Below are the code and all the weights of a small trained network. Each question names an input and a target symbol and asks about switching units off, where a switched-off unit gives its printed mean instead of its output.

import numpy as np


def w(rows, s, z=0):
    codes = np.array(rows[::2]) - 128.0
    scale = np.full(codes.shape[1], s)
    scale[-1] = z or s
    return codes * scale


def norm(h):
    return h / np.sqrt((h * h).mean(-1, keepdims=True) + 1e-5)


def f(y):
    return np.maximum(y, 0)


def softmax(a):
    e = np.exp(a - a.max(-1, keepdims=True))
    return e / e.sum(-1, keepdims=True)


def log_softmax(a):
    a = a - a.max(-1, keepdims=True)
    return a - np.log(np.exp(a).sum(-1, keepdims=True))


def net(x, mask):
    ids = ['αβγεηθλμξστφψω'.index(c) for c in x.split()]
    T = len(ids)
    res = E[ids] + P[:T]
    u = 0
    for l in range(2):
        q, k, v = (norm(res) @ M[l].T for M in (Q, K, V))
        z = softmax(np.where(np.tri(T) > 0, q @ k.T / 3**0.5, -1e9)) @ v
        res = res + np.where(mask[u], z, O[l][:, -1]) @ O[l][:, :-1]
        u += 1
        y = f(norm(res) @ A[l][:, :-1].T + A[l][:, -1])
        res = res + np.where(mask[u : u + 4], y, B[l][:, -1]) @ B[l][:, :-1]
        u += 4
    return log_softmax(norm(res)[-1] @ U[:, :-1].T + U[:, -1])


Q, K, V, O, A, B = {}, {}, {}, {}, {}, {}
E = w([
[168,184,198,87,214,154,187,168],'α',
[157,108,150,79,169,183,177,125],'β',
[91,116,101,140,123,167,106,128],'γ',
[123,130,140,107,173,174,145,121],'ε',
[158,112,97,83,143,186,114,156],'η',
[115,54,107,176,103,142,103,118],'θ',
[132,105,99,103,77,158,77,145],'λ',
[137,88,99,148,81,169,90,154],'μ',
[84,250,163,146,49,81,119,124],'ξ',
[156,123,124,174,201,130,113,179],'σ',
[101,80,102,123,120,75,184,157],'τ',
[106,112,61,132,79,172,105,141],'φ',
[110,113,83,117,70,151,68,148],'ψ',
[104,150,134,238,175,85,130,122],'ω',
],0.018)
P = w([
[131,197,119,100,155,147,154,44],'0',
[91,134,75,185,151,249,230,201],'1',
[30,81,174,115,154,132,59,77],'2',
[232,49,143,140,84,53,100,57],'3',
[105,141,48,165,110,158,193,191],'4',
[25,95,152,85,205,74,78,77],'5',
[219,70,147,137,114,32,120,69],'6',
[125,105,107,182,111,131,175,179],'7',
[48,105,154,92,208,58,82,89],'8',
[220,44,138,140,88,30,113,47],'9',
[148,111,149,167,170,93,168,201],'10',
],0.015)
Q[0] = w([
[201,157,136,171,72,175,186,156],'L0H1',
[133,103,78,109,111,102,177,130],'L0H1',
[5,103,149,110,163,154,108,170],'L0H1',
],0.023)
K[0] = w([
[120,90,131,99,83,216,94,111],'L0H1',
[138,112,91,128,108,109,185,116],'L0H1',
[111,109,197,110,100,75,106,252],'L0H1',
],0.018)
V[0] = w([
[193,202,147,162,197,178,14,187],'L0H1',
[92,214,195,116,81,55,114,172],'L0H1',
[90,165,113,250,137,105,119,66],'L0H1',
],0.012)
O[0] = w([
[25,71,32,50,107,116,171,97,109],'L0H1',
[64,64,215,115,96,216,197,85,1],'L0H1',
[106,147,114,255,223,43,185,10,190],'L0H1',
],0.0092,0.0072)
A[0] = w([
[54,110,150,124,128,136,90,123,56],'L0N1',
[122,103,139,142,105,84,99,122,253],'L0N2',
[101,193,75,186,113,171,236,253,251],'L0N3',
[149,102,160,96,119,141,81,100,131],'L0N4',
],0.029,0.0019)
B[0] = w([
[172,134,162,93,158,109,109,108,163],'L0N1',
[142,157,140,110,179,120,145,158,184],'L0N2',
[125,4,137,244,139,140,160,154,250],'L0N3',
[79,164,151,150,134,88,147,158,154],'L0N4',
],0.026,0.022)
Q[1] = w([
[190,150,121,112,88,73,250,113],'L1H1',
[212,163,68,154,57,86,151,149],'L1H1',
[225,141,124,90,104,41,167,134],'L1H1',
],0.021)
K[1] = w([
[120,205,75,107,72,207,241,55],'L1H1',
[175,202,60,95,177,210,177,110],'L1H1',
[126,178,108,150,116,249,143,140],'L1H1',
],0.018)
V[1] = w([
[209,166,145,108,100,169,184,19],'L1H1',
[218,122,180,72,175,27,228,152],'L1H1',
[8,160,160,137,90,88,180,131],'L1H1',
],0.018)
O[1] = w([
[146,133,169,115,212,179,143,114,4],'L1H1',
[183,6,168,95,173,84,138,102,225],'L1H1',
[152,173,175,134,114,99,206,114,105],'L1H1',
],0.02,0.011)
A[1] = w([
[67,93,97,35,190,160,121,143,6],'L1N1',
[193,125,180,132,194,163,140,84,4],'L1N2',
[141,162,183,103,145,93,126,222,24],'L1N3',
[107,181,219,139,129,255,191,163,51],'L1N4',
],0.023,0.0016)
B[1] = w([
[86,109,118,79,148,199,125,139,148],'L1N1',
[117,176,124,97,42,145,114,110,230],'L1N2',
[136,87,117,151,112,194,155,111,255],'L1N3',
[142,70,164,115,167,114,101,251,154],'L1N4',
],0.024,0.01)
U = w([
[121,75,115,200,84,186,164,128,166],'α',
[148,62,130,107,126,65,99,190,224],'β',
[162,215,102,155,113,210,123,109,221],'γ',
[77,105,132,51,113,242,143,100,75],'ε',
[113,143,78,100,44,71,71,204,70],'η',
[229,163,98,120,177,92,53,104,57],'θ',
[107,192,129,136,57,86,198,197,67],'λ',
[93,113,42,55,210,128,75,137,111],'μ',
[153,168,212,72,189,137,159,162,205],'ξ',
[71,168,58,138,205,31,166,114,81],'σ',
[182,125,155,122,62,183,37,111,2],'τ',
[151,201,49,195,168,157,78,150,79],'φ',
[70,187,166,127,161,142,94,249,164],'ψ',
[84,146,194,95,116,105,166,33,178],'ω',
],0.013,0.0028)

Each question gives the input, a string of symbols that net reads in full, and the target symbol t.
The units are the heads (3 rows each of Q, K, V and O) and the neurons (one row each of A and B). Each row of codes is followed by its name. A weight is (code - 128) times the scale printed after its matrix; where a second scale follows, it is the last column's (O, A, B and U).
mask holds one flag per unit, layer by layer, with each layer's heads first. A switched-off unit (its flag False) gives its mean, the last column of its rows in O or B, instead of its output. The means were averaged over made-up inputs and are rounded, as every weight is.
A unit's drop is (log p(t) with every unit on - log p(t) with that unit switched off) / (log p(t) with every unit on - log p(t) with every unit switched off).
The circuit of an input: a set's keep is (log p(t) with only the set's units on - log p(t) with every unit switched off) / (log p(t) with every unit on - log p(t) with every unit switched off). Starting from all 10 units, units are removed one at a time, each time the one whose removal leaves the highest keep (on an exact tie, the one counted first), for as long as the keep stays at least 0.8.
circuit, biggest first: the units of the circuit, biggest drop first
most important unit: the unit with the biggest drop
top k neurons: the k neurons with the biggest drops, biggest first
top k neurons in layer l: the k neurons of layer l with the biggest drops, biggest first
input ψ ξ θ τ λ ξ γ ψ λ, target ω: top 2 neurons : (L0N3; L0N1)
input γ θ λ ψ ω λ λ, target γ: top 3 neurons : (L0N3; L0N2; L0N1)
input θ σ θ μ τ ψ λ ξ σ, target μ: top neuron in layer 0 : (L0N3)
input ψ ξ ω γ, target ψ: top 4 neurons : (L0N2; L0N3; L0N1; L1N4)
input η η λ, target ψ: circuit, biggest first : (L0N3; L0N4; L0N2)
input μ μ μ, target γ: top 4 neurons : (L0N3; L1N3; L0N2; L0N1)
input ξ α η θ, target ξ: circuit, biggest first : (L0N3; L1H1; L0H1)
input γ σ ω ω ξ η θ σ β ε, target γ: circuit, biggest first : (L0N3; L1H1; L0N2; L0N1)
input ω ξ σ ω σ τ λ τ ξ ξ, target ω: top 2 neurons : (L0N3; L1N2)
input η ξ μ ε η ω λ, target η: circuit, biggest first : (L0H1; L0N3)
input λ μ λ τ ε ξ φ, target λ: top 3 neurons : (L0N3; L0N1; L0N4)
input τ ξ θ, target ω: top 2 neurons : (L0N3; L0N1)
input η ξ θ ω γ ψ γ γ β, target σ: circuit, biggest first : (L0N3; L0H1)
input γ ε τ σ ψ ω ω θ ψ, target σ: circuit, biggest first : (L0H1; L0N3)
input μ ε α θ σ ε ε λ ξ, target ω: most important unit : L0H1
input θ η ψ ε θ ψ ψ η η β, target θ: circuit, biggest first : (L0H1; L0N3)
input α ψ ψ σ σ λ, target μ: circuit, biggest first : (L0N3; L1N1)
input μ ε λ ω η ψ ε λ ω α, target μ: circuit, biggest first : (L0N3; L1H1; L0N4; L1N1)
input γ λ η θ, target γ: top 4 neurons : (L0N3; L0N2; L0N1; L1N2)
input ψ μ θ, target φ: most important unit : L1H1
input ψ ε ε, target τ: circuit, biggest first : (L0N1; L1N3; L0N3; L1H1)
input φ λ ε η, target φ: top 3 neurons : (L0N2; L0N1; L0N3)
input τ σ λ ψ ε σ α, target τ: top 2 neurons in layer 0 : (L0N3; L0N2)
input σ ε ψ μ λ γ λ μ θ, target μ: top 4 neurons : (L0N3; L0N4; L0N2; L1N1)
